Here is a tiny trained network, its code and every weight. The questions are about switching its units off for an input and a class, where a switched-off unit gives its printed mean instead of its output.

import numpy as np


def w(rows, s, z=0):
    codes = np.array(rows[::2]) - 128.0
    scale = np.full(codes.shape[1], s)
    scale[-1] = z or s
    return codes * scale


def norm(h):
    return h / np.sqrt((h * h).mean(-1, keepdims=True) + 1e-5)


def f(y):
    return y / 2 * (1 + np.tanh(0.7978845608 * (y + 0.044715 * y**3)))


def log_softmax(a):
    a = a - a.max(-1, keepdims=True)
    return a - np.log(np.exp(a).sum(-1, keepdims=True))


def net(x, mask):
    res = np.array(x, float).reshape(1, 3) / 4 @ E
    u = 0
    for l in range(2):
        y = f(norm(res) @ A[l][:, :-1].T + A[l][:, -1])
        res = res + np.where(mask[u : u + 9], y, B[l][:, -1]) @ B[l][:, :-1]
        u += 9
    return log_softmax(norm(res)[-1] @ U[:, :-1].T + U[:, -1])


A, B = {}, {}
E = w([
[159,169,207,75,206,202,132,20],'x0',
[19,139,124,210,222,92,209,85],'x1',
[192,2,50,195,151,156,138,38],'x2',
],0.0059)
A[0] = w([
[45,125,97,144,194,80,168,108,57],'0.n0',
[133,177,133,203,166,121,144,168,62],'0.n1',
[75,173,130,68,161,114,72,185,87],'0.n2',
[171,125,113,93,60,152,97,173,53],'0.n3',
[127,159,17,175,83,78,134,179,120],'0.n4',
[68,73,130,124,219,123,93,159,1],'0.n5',
[110,150,145,205,142,127,217,97,201],'0.n6',
[83,148,154,81,83,147,137,99,102],'0.n7',
[254,123,106,60,146,137,77,150,119],'0.n8',
],0.0066,0.0052)
B[0] = w([
[49,86,122,123,104,157,78,28,186],'0.n0',
[145,101,64,86,115,119,104,65,123],'0.n1',
[136,148,149,201,74,166,144,102,183],'0.n2',
[79,135,66,89,168,144,165,81,186],'0.n3',
[119,76,140,95,220,149,107,212,221],'0.n4',
[127,118,101,83,134,116,62,2,108],'0.n5',
[91,154,91,110,36,206,116,181,240],'0.n6',
[210,113,57,210,132,76,105,91,141],'0.n7',
[44,162,84,133,102,177,178,144,254],'0.n8',
],0.0072,0.0044)
A[1] = w([
[143,61,73,163,142,104,110,113,197],'1.n0',
[81,148,152,113,102,65,121,161,201],'1.n1',
[135,140,145,115,124,176,163,80,215],'1.n2',
[124,161,139,160,75,144,153,148,254],'1.n3',
[149,143,183,103,186,153,117,91,5],'1.n4',
[147,89,162,92,71,174,5,136,11],'1.n5',
[171,73,110,133,114,182,176,97,98],'1.n6',
[120,136,141,136,195,152,200,167,207],'1.n7',
[191,139,87,73,91,141,117,146,81],'1.n8',
],0.013,0.0025)
B[1] = w([
[191,212,193,79,115,138,108,129,213],'1.n0',
[227,152,149,93,110,185,80,109,202],'1.n1',
[137,95,118,114,108,123,100,241,253],'1.n2',
[145,108,120,135,189,66,180,58,241],'1.n3',
[169,76,65,125,83,124,43,200,167],'1.n4',
[109,69,82,206,231,28,255,90,157],'1.n5',
[135,203,166,118,139,71,140,107,231],'1.n6',
[138,43,95,185,161,71,164,66,188],'1.n7',
[3,124,151,182,105,202,63,55,197],'1.n8',
],0.0081,0.0068)
U = w([
[22,169,92,116,116,216,125,77,185],'0',
[192,78,107,109,162,138,60,227,180],'1',
[236,255,203,114,137,84,138,84,172],'2',
[121,75,94,151,213,25,247,73,176],'3',
[137,100,161,135,72,91,167,107,34],'4',
[137,93,172,116,65,93,187,111,2],'5',
[138,105,160,134,91,97,155,104,22],'6',
],0.017,0.0061)

Each question gives the input, the list of numbers given to net, and the class t.
The units are the neurons (one row each of A and B). Each row of codes is followed by its name. A weight is (code - 128) times the scale printed after its matrix; where a second scale follows, it is the last column's (A, B and U).
mask holds one flag per neuron, layer by layer. A switched-off neuron (its flag False) gives its mean, the last column of its row in B, instead of its output. The means were averaged over made-up inputs and are rounded, as every weight is.
A unit's drop is (log p(t) with every unit on - log p(t) with that unit switched off) / (log p(t) with every unit on - log p(t) with every unit switched off).
The circuit of an input: a set's keep is (log p(t) with only the set's units on - log p(t) with every unit switched off) / (log p(t) with every unit on - log p(t) with every unit switched off). Starting from the 12 units with the biggest drops (on a tie, the unit counted first), units are removed one at a time, each time the one whose removal leaves the highest keep (on an exact tie, the one counted first), for as long as the keep stays at least 0.8.
units of the circuit, in order: the units of the circuit, biggest drop first
unit that matters most: the unit with the biggest drop
top k neurons: the k neurons with the biggest drops, biggest first
k most important neurons of layer l: the k neurons of layer l with the biggest drops, biggest first
input [-6,-7,-3], class 0: unit that matters most => 1.n8
input [4,5,6], class 2: units of the circuit, in order => (0.n8, 1.n0)
input [-4,7,6], class 0: top 2 neurons => (0.n0, 0.n6)
input [-6,3,-6], class 1: 3 most important neurons of layer 1 => (1.n1, 1.n6, 1.n0)
input [5,-7,8], class 2: 2 most important neurons of layer 1 => (1.n6, 1.n7)
input [-8,6,3], class 1: top 2 neurons => (0.n4, 1.n8)
input [1,-3,2], class 3: top 3 neurons => (0.n8, 0.n6, 0.n0)
input [0,2,-3], class 3: top 2 neurons => (1.n3, 1.n0)
input [-3,-1,1], class 3: 2 most important neurons of layer 1 => (1.n7, 1.n2)
input [-1,0,0], class 3: top 2 neurons => (1.n7, 1.n2)
input [2,6,-8], class 2: top 3 neurons => (1.n1, 1.n8, 0.n8)
input [7,6,-7], class 1: units of the circuit, in order => (0.n8, 1.n4, 1.n6)
input [7,-5,0], class 1: top 3 neurons => (0.n6, 1.n2, 1.n4)
input [-6,6,-7], class 2: units of the circuit, in order => (1.n1)
input [-3,-4,2], class 0: 3 most important neurons of layer 1 => (1.n3, 1.n5, 1.n2)
input [-7,-7,-1], class 0: top 3 neurons => (1.n8, 0.n3, 1.n2)
input [-3,-7,8], class 2: 2 most important neurons of layer 1 => (1.n0, 1.n6)
input [2,-7,4], class 0: top 2 neurons => (0.n8, 1.n8)
input [-3,-4,-6], class 2: top 2 neurons => (1.n1, 0.n6)
input [-2,3,8], class 2: unit that matters most => 1.n0
input [4,-7,8], class 2: top 4 neurons => (1.n6, 0.n6, 1.n0, 1.n7)
input [7,5,3], class 1: top 2 neurons => (1.n2, 0.n8)
input [-1,-8,4], class 0: top 3 neurons => (1.n8, 0.n8, 0.n3)
input [-2,0,-3], class 3: 2 most important neurons of layer 1 => (1.n7, 1.n0)
input [0,7,5], class 0: 2 most important neurons of layer 0 => (0.n0, 0.n6)
input [2,-7,8], class 2: 2 most important neurons of layer 1 => (1.n6, 1.n0)
